Below is a small trained network, with its code and all its weights. Each question gives an input and a class and asks what happens when units are switched off, that is, made to give their printed mean instead of their output.

import numpy as np


def w(rows, s, z=0):
    codes = np.array(rows[::2]) - 128.0
    scale = np.full(codes.shape[1], s)
    scale[-1] = z or s
    return codes * scale


def f(y):
    return y / 2 * (1 + np.tanh(0.7978845608 * (y + 0.044715 * y**3)))


def log_softmax(a):
    a = a - a.max(-1, keepdims=True)
    return a - np.log(np.exp(a).sum(-1, keepdims=True))


def net(x, mask):
    res = np.array(x, float).reshape(1, 7) / 4 @ E
    y = f(res @ A[0][:, :-1].T + A[0][:, -1])
    res = res + np.where(mask, y, B[0][:, -1]) @ B[0][:, :-1]
    return log_softmax(res[-1] @ U[:, :-1].T + U[:, -1])


A, B = {}, {}
E = w([
[103,172,96],'x0',
[151,9,150],'x1',
[94,102,134],'x2',
[237,178,86],'x3',
[255,90,184],'x4',
[93,116,25],'x5',
[111,56,53],'x6',
],0.0069)
A[0] = w([
[157,95,196,62],'n0',
[252,64,171,103],'n1',
[65,154,86,187],'n2',
[182,83,112,61],'n3',
[101,103,161,253],'n4',
[92,133,5,160],'n5',
[148,216,117,212],'n6',
[32,53,137,200],'n7',
[113,99,124,181],'n8',
[157,167,175,214],'n9',
[254,135,223,122],'n10',
[24,103,156,183],'n11',
[153,183,207,124],'n12',
[170,176,79,201],'n13',
[107,116,53,214],'n14',
[30,229,248,238],'n15',
[155,181,132,224],'n16',
[36,22,102,196],'n17',
[168,82,128,96],'n18',
[166,64,156,69],'n19',
],0.0092,0.0069)
B[0] = w([
[144,92,105,144],'n0',
[143,50,116,198],'n1',
[152,146,140,185],'n2',
[132,109,132,133],'n3',
[105,119,155,195],'n4',
[161,146,124,188],'n5',
[109,144,126,204],'n6',
[50,177,150,202],'n7',
[93,134,126,152],'n8',
[125,150,182,196],'n9',
[135,110,161,221],'n10',
[105,136,151,191],'n11',
[149,141,168,177],'n12',
[117,170,129,184],'n13',
[124,167,129,184],'n14',
[118,115,248,253],'n15',
[120,169,154,195],'n16',
[40,175,104,210],'n17',
[126,103,121,137],'n18',
[115,89,92,143],'n19',
],0.013,0.011)
U = w([
[40,201,147,185],'0',
[217,193,2,127],'1',
[38,14,30,59],'2',
[70,140,7,2],'3',
[169,26,154,126],'4',
[183,49,155,127],'5',
[112,64,55,190],'6',
],0.0071,0.0067)

Each question gives the input, the list of numbers given to net, and the class t.
The units are the neurons (one row each of A and B). Each row of codes is followed by its name. A weight is (code - 128) times the scale printed after its matrix; where a second scale follows, it is the last column's (A, B and U).
mask holds one flag per neuron, in row order. A switched-off neuron (its flag False) gives its mean, the last column of its row in B, instead of its output. The means were averaged over made-up inputs and are rounded, as every weight is.
A unit's drop is (log p(t) with every unit on - log p(t) with that unit switched off) / (log p(t) with every unit on - log p(t) with every unit switched off).
The circuit of an input: a set's keep is (log p(t) with only the set's units on - log p(t) with every unit switched off) / (log p(t) with every unit on - log p(t) with every unit switched off). Starting from the 12 units with the biggest drops (on a tie, the unit counted first), units are removed one at a time, each time the one whose removal leaves the highest keep (on an exact tie, the one counted first), for as long as the keep stays at least 0.8.
units of the circuit, in order: the units of the circuit, biggest drop first
most important unit: the unit with the biggest drop
top k neurons: the k neurons with the biggest drops, biggest first
drop when u is switched off: that unit's drop, to one decimal
input [-6,6,4,-7,3,3,-1], class 2: units of the circuit, in order	[n15 n19 n9]
input [0,0,-3,4,-4,7,8], class 1: units of the circuit, in order	[n15 n5]
input [7,1,7,0,6,2,-4], class 4: units of the circuit, in order	[n17 n7]
input [-8,-6,-1,5,8,6,7], class 6: units of the circuit, in order	[n15 n1]
input [-2,-6,-3,2,2,4,4], class 1: units of the circuit, in order	[n15 n7 n17]
input [3,-5,0,1,-1,2,4], class 1: top neuron	[n15]
input [6,-7,-3,8,3,1,6], class 1: units of the circuit, in order	[n15 n7]
input [-5,-3,-7,-3,-1,-5,-1], class 4: top 4 neurons	[n17 n7 n14 n13]
input [-5,5,3,-4,7,-2,0], class 2: top 2 neurons	[n15 n19]
input [5,7,2,1,1,4,0], class 3: drop when n15 is switched off	0.6
input [5,1,-7,0,4,0,0], class 4: drop when n7 is switched off	0.3
input [6,1,-1,2,6,-1,1], class 4: drop when n7 is switched off	0.1
input [-2,-1,1,-3,5,-8,-7], class 5: drop when n18 is switched off	0.0
input [4,7,0,7,3,-6,-4], class 4: most important unit	n1
